Below are the code and all the weights of a small trained network. Each question names an input and a target symbol and asks about switching units off, where a switched-off unit gives its printed mean instead of its output.

import numpy as np


def w(rows, s, z=0):
    codes = np.array(rows[::2]) - 128.0
    scale = np.full(codes.shape[1], s)
    scale[-1] = z or s
    return codes * scale


def norm(h):
    return h / np.sqrt((h * h).mean(-1, keepdims=True) + 1e-5)


def softmax(a):
    e = np.exp(a - a.max(-1, keepdims=True))
    return e / e.sum(-1, keepdims=True)


def log_softmax(a):
    a = a - a.max(-1, keepdims=True)
    return a - np.log(np.exp(a).sum(-1, keepdims=True))


def net(x, mask):
    ids = ['αγδεζηλμπστψω'.index(c) for c in x.split()]
    T = len(ids)
    res = E[ids] + P[:T]
    u = 0
    for l in range(3):
        r = norm(res)
        for j in range(2):
            rows = slice(4 * j, 4 * j + 4)
            q, k, v = (r @ M[l][rows].T for M in (Q, K, V))
            z = softmax(np.where(np.tri(T) > 0, q @ k.T / 4**0.5, -1e9)) @ v
            o = O[l][rows]
            res = res + np.where(mask[u + j], z, o[:, -1]) @ o[:, :-1]
        u += 2
    return log_softmax(norm(res)[-1] @ U[:, :-1].T + U[:, -1])


Q, K, V, O = {}, {}, {}, {}
E = w([
[162,128,96,172,95,133,123,135],'α',
[124,141,204,150,216,80,88,251],'γ',
[151,150,101,167,115,119,119,142],'δ',
[160,126,105,162,69,99,131,119],'ε',
[147,154,112,165,81,125,134,166],'ζ',
[76,105,184,166,132,221,138,94],'η',
[58,43,137,148,103,137,5,119],'λ',
[65,223,169,199,114,89,200,56],'μ',
[156,109,119,167,126,136,229,169],'π',
[41,150,221,78,36,166,149,84],'σ',
[66,143,74,108,130,68,139,177],'τ',
[193,126,211,101,119,227,50,43],'ψ',
[135,130,162,28,181,99,128,174],'ω',
],0.023)
P = w([
[106,135,195,246,122,109,99,181],'0',
[121,126,173,204,89,101,132,156],'1',
[117,113,162,168,78,103,150,138],'2',
[122,137,135,147,94,118,156,117],'3',
[115,144,111,133,114,155,161,98],'4',
[125,170,95,114,117,160,165,98],'5',
[124,179,74,84,114,173,166,78],'6',
],0.014)
Q[0] = w([
[122,194,132,203,60,99,167,169],'L0H1',
[59,150,139,119,55,143,113,94],'L0H1',
[222,175,180,51,99,171,108,191],'L0H1',
[115,98,145,103,149,169,54,149],'L0H1',
[136,100,192,100,145,153,27,106],'L0H2',
[156,182,140,117,80,213,170,94],'L0H2',
[153,33,184,126,169,158,96,153],'L0H2',
[9,122,143,127,162,117,137,53],'L0H2',
],0.012)
K[0] = w([
[76,159,107,155,104,127,255,172],'L0H1',
[38,75,91,121,63,145,197,99],'L0H1',
[230,140,81,23,174,133,160,105],'L0H1',
[173,34,137,109,167,129,71,86],'L0H1',
[173,86,198,249,167,169,89,152],'L0H2',
[85,149,128,61,166,222,211,64],'L0H2',
[137,137,165,157,154,125,14,158],'L0H2',
[104,116,214,185,82,74,93,74],'L0H2',
],0.0098)
V[0] = w([
[211,2,69,152,198,134,66,50],'L0H1',
[110,136,77,233,113,182,125,97],'L0H1',
[79,43,16,183,149,150,148,60],'L0H1',
[51,72,171,244,110,101,147,215],'L0H1',
[102,129,57,169,138,128,38,117],'L0H2',
[204,247,96,124,3,76,61,133],'L0H2',
[162,115,101,111,119,148,201,128],'L0H2',
[250,122,98,210,113,153,117,97],'L0H2',
],0.0078)
O[0] = w([
[136,39,162,104,159,64,183,69,16],'L0H1',
[178,62,79,167,40,197,173,114,173],'L0H1',
[106,35,121,136,95,144,253,112,102],'L0H1',
[128,161,111,219,67,205,196,185,247],'L0H1',
[186,50,129,38,179,133,153,165,116],'L0H2',
[117,96,51,198,203,219,16,97,175],'L0H2',
[117,214,110,216,206,147,139,31,128],'L0H2',
[41,146,199,186,195,154,102,136,126],'L0H2',
],0.0065,0.013)
Q[1] = w([
[2,157,64,129,78,138,128,206],'L1H1',
[104,70,224,144,98,180,150,40],'L1H1',
[211,104,120,135,119,36,122,138],'L1H1',
[233,63,191,81,92,136,109,170],'L1H1',
[218,133,124,98,124,15,134,216],'L1H2',
[129,217,56,249,61,162,147,99],'L1H2',
[142,113,53,145,73,109,122,202],'L1H2',
[75,45,165,147,132,19,154,100],'L1H2',
],0.0098)
K[1] = w([
[67,179,37,105,88,220,205,151],'L1H1',
[59,57,210,85,62,123,114,46],'L1H1',
[202,62,124,167,197,52,78,234],'L1H1',
[211,53,200,144,61,127,28,196],'L1H1',
[224,189,149,127,222,121,73,226],'L1H2',
[46,170,75,28,155,122,138,63],'L1H2',
[147,38,112,1,135,113,73,111],'L1H2',
[103,123,199,128,55,40,41,169],'L1H2',
],0.0094)
V[1] = w([
[65,116,67,235,133,74,106,187],'L1H1',
[93,76,96,129,160,16,171,53],'L1H1',
[102,218,85,159,203,121,144,63],'L1H1',
[101,135,142,237,84,200,146,204],'L1H1',
[16,107,40,193,112,82,233,255],'L1H2',
[164,127,165,211,42,202,113,71],'L1H2',
[200,139,44,179,201,140,70,223],'L1H2',
[13,146,60,61,109,151,101,140],'L1H2',
],0.009)
O[1] = w([
[107,62,94,145,205,89,224,188,185],'L1H1',
[151,147,76,193,169,101,100,154,53],'L1H1',
[158,162,205,158,74,2,163,239,131],'L1H1',
[88,98,133,66,152,71,111,69,250],'L1H1',
[168,130,141,27,65,63,90,38,204],'L1H2',
[172,195,160,116,130,100,73,230,198],'L1H2',
[149,181,41,105,176,154,130,69,155],'L1H2',
[121,3,90,64,68,123,140,127,138],'L1H2',
],0.0095,0.021)
Q[2] = w([
[219,242,175,106,138,122,219,132],'L2H1',
[85,135,92,146,61,54,142,155],'L2H1',
[147,167,124,180,153,170,77,159],'L2H1',
[169,104,94,148,156,145,244,140],'L2H1',
[105,67,185,217,86,191,128,179],'L2H2',
[147,167,99,177,37,147,142,123],'L2H2',
[107,158,110,84,81,213,68,133],'L2H2',
[125,118,162,119,175,179,164,163],'L2H2',
],0.011)
K[2] = w([
[163,233,33,216,74,119,209,175],'L2H1',
[62,162,148,20,53,101,91,158],'L2H1',
[144,160,160,199,164,217,85,202],'L2H1',
[220,190,138,98,197,130,189,138],'L2H1',
[192,109,236,140,89,188,29,110],'L2H2',
[208,219,131,147,1,191,183,166],'L2H2',
[211,142,50,155,105,177,83,191],'L2H2',
[104,69,175,108,118,229,129,100],'L2H2',
],0.009)
V[2] = w([
[127,211,98,169,110,142,155,119],'L2H1',
[147,159,210,137,113,65,45,96],'L2H1',
[39,96,104,62,142,64,78,158],'L2H1',
[134,72,105,131,121,91,166,236],'L2H1',
[141,168,129,101,76,153,43,108],'L2H2',
[126,54,124,158,113,116,94,138],'L2H2',
[165,99,149,2,163,115,121,73],'L2H2',
[29,163,106,145,88,106,204,94],'L2H2',
],0.0085)
O[2] = w([
[145,217,44,122,80,100,130,108,144],'L2H1',
[158,168,194,246,202,170,203,129,178],'L2H1',
[165,108,211,83,145,57,168,25,253],'L2H1',
[121,59,38,98,205,67,30,99,125],'L2H1',
[147,2,88,172,180,181,96,149,225],'L2H2',
[247,129,60,152,57,126,185,163,74],'L2H2',
[114,190,140,161,157,151,101,253,160],'L2H2',
[126,95,175,191,156,111,65,98,202],'L2H2',
],0.0069,0.0067)
U = w([
[219,150,147,105,160,170,214,142,156],'α',
[231,120,101,178,97,31,52,185,41],'γ',
[69,219,168,169,84,61,176,94,65],'δ',
[198,111,135,173,200,95,160,86,160],'ε',
[76,147,67,152,158,170,83,63,180],'ζ',
[2,162,218,51,68,220,175,125,1],'η',
[172,73,145,145,58,107,151,219,130],'λ',
[33,115,124,142,143,181,244,61,135],'μ',
[227,156,200,158,136,203,83,115,168],'π',
[84,16,184,145,177,121,96,108,134],'σ',
[95,121,90,168,151,140,156,222,232],'τ',
[86,154,190,66,241,105,138,170,118],'ψ',
[147,114,85,28,67,80,185,111,76],'ω',
],0.013,0.0056)

Each question gives the input, a string of symbols that net reads in full, and the target symbol t.
The units are the heads (4 rows each of Q, K, V and O). Each row of codes is followed by its name. A weight is (code - 128) times the scale printed after its matrix; where a second scale follows, it is the last column's (O and U).
mask holds one flag per head, layer by layer. A switched-off head (its flag False) gives its mean, the last column of its rows in O, instead of its output. The means were averaged over made-up inputs and are rounded, as every weight is.
A unit's drop is (log p(t) with every unit on - log p(t) with that unit switched off) / (log p(t) with every unit on - log p(t) with every unit switched off).
The circuit of an input: a set's keep is (log p(t) with only the set's units on - log p(t) with every unit switched off) / (log p(t) with every unit on - log p(t) with every unit switched off). Starting from all 6 units, units are removed one at a time, each time the one whose removal leaves the highest keep (on an exact tie, the one counted first), for as long as the keep stays at least 0.8.
units of the circuit, in order: the units of the circuit, biggest drop first
most important unit: the unit with the biggest drop
which heads matter: for each layer, one digit per head in row order, 1 if its drop is at least 0.15 and else 0, layers parted by /
drop of u: that unit's drop, to one decimal
input ζ ψ η δ τ ω τ, target μ: most important unit	L1H2
input α γ λ α, target σ: units of the circuit, in order	(L0H1, L0H2)
input γ η α, target π: units of the circuit, in order	(L1H2, L0H2, L1H1, L2H1)
input ζ δ δ, target ζ: which heads matter	11 / 01 / 00
input ω ζ λ δ, target σ: which heads matter	11 / 00 / 00
input τ γ γ δ λ ζ, target σ: which heads matter	11 / 01 / 10
input ζ ω μ μ η ε, target γ: which heads matter	00 / 11 / 00
input π π ζ ε, target δ: which heads matter	00 / 00 / 00
input π π γ η ω ζ δ, target μ: units of the circuit, in order	(L1H2, L0H1)
input π π α, target δ: which heads matter	00 / 00 / 00
input ζ τ ζ ζ μ μ α, target γ: which heads matter	00 / 10 / 00
input δ γ π α, target δ: which heads matter	01 / 00 / 00
input μ ψ ζ ζ ζ α α, target ζ: which heads matter	01 / 01 / 00
input λ λ δ, target σ: most important unit	L2H1
input γ α δ, target ψ: units of the circuit, in order	(L1H1, L1H2, L2H2)
input η ζ λ α, target σ: units of the circuit, in order	(L0H2, L2H1)
input γ α ε, target ε: which heads matter	11 / 11 / 10
input ε λ μ π σ γ ζ, target λ: which heads matter	00 / 11 / 00
input τ π γ ψ α, target τ: which heads matter	00 / 01 / 00
input π τ η ζ ζ, target π: units of the circuit, in order	(L0H2, L1H2, L2H1)
input τ α τ π ζ ε, target δ: units of the circuit, in order	(L0H2)
input ζ ψ μ ζ ε, target γ: which heads matter	01 / 11 / 00
input τ η ζ ε, target π: units of the circuit, in order	(L0H2, L1H2, L2H1)
input μ τ π ζ δ, target δ: which heads matter	01 / 10 / 00
input α π λ ζ ψ δ α, target τ: which heads matter	10 / 01 / 00
input γ σ η ψ ζ, target τ: drop of L0H1	0.2
input γ μ π ζ ζ ζ α, target ζ: most important unit	L0H2
input γ τ ζ π γ σ π, target λ: drop of L1H2	1.0
input δ ζ π ζ δ, target δ: drop of L0H2	0.7
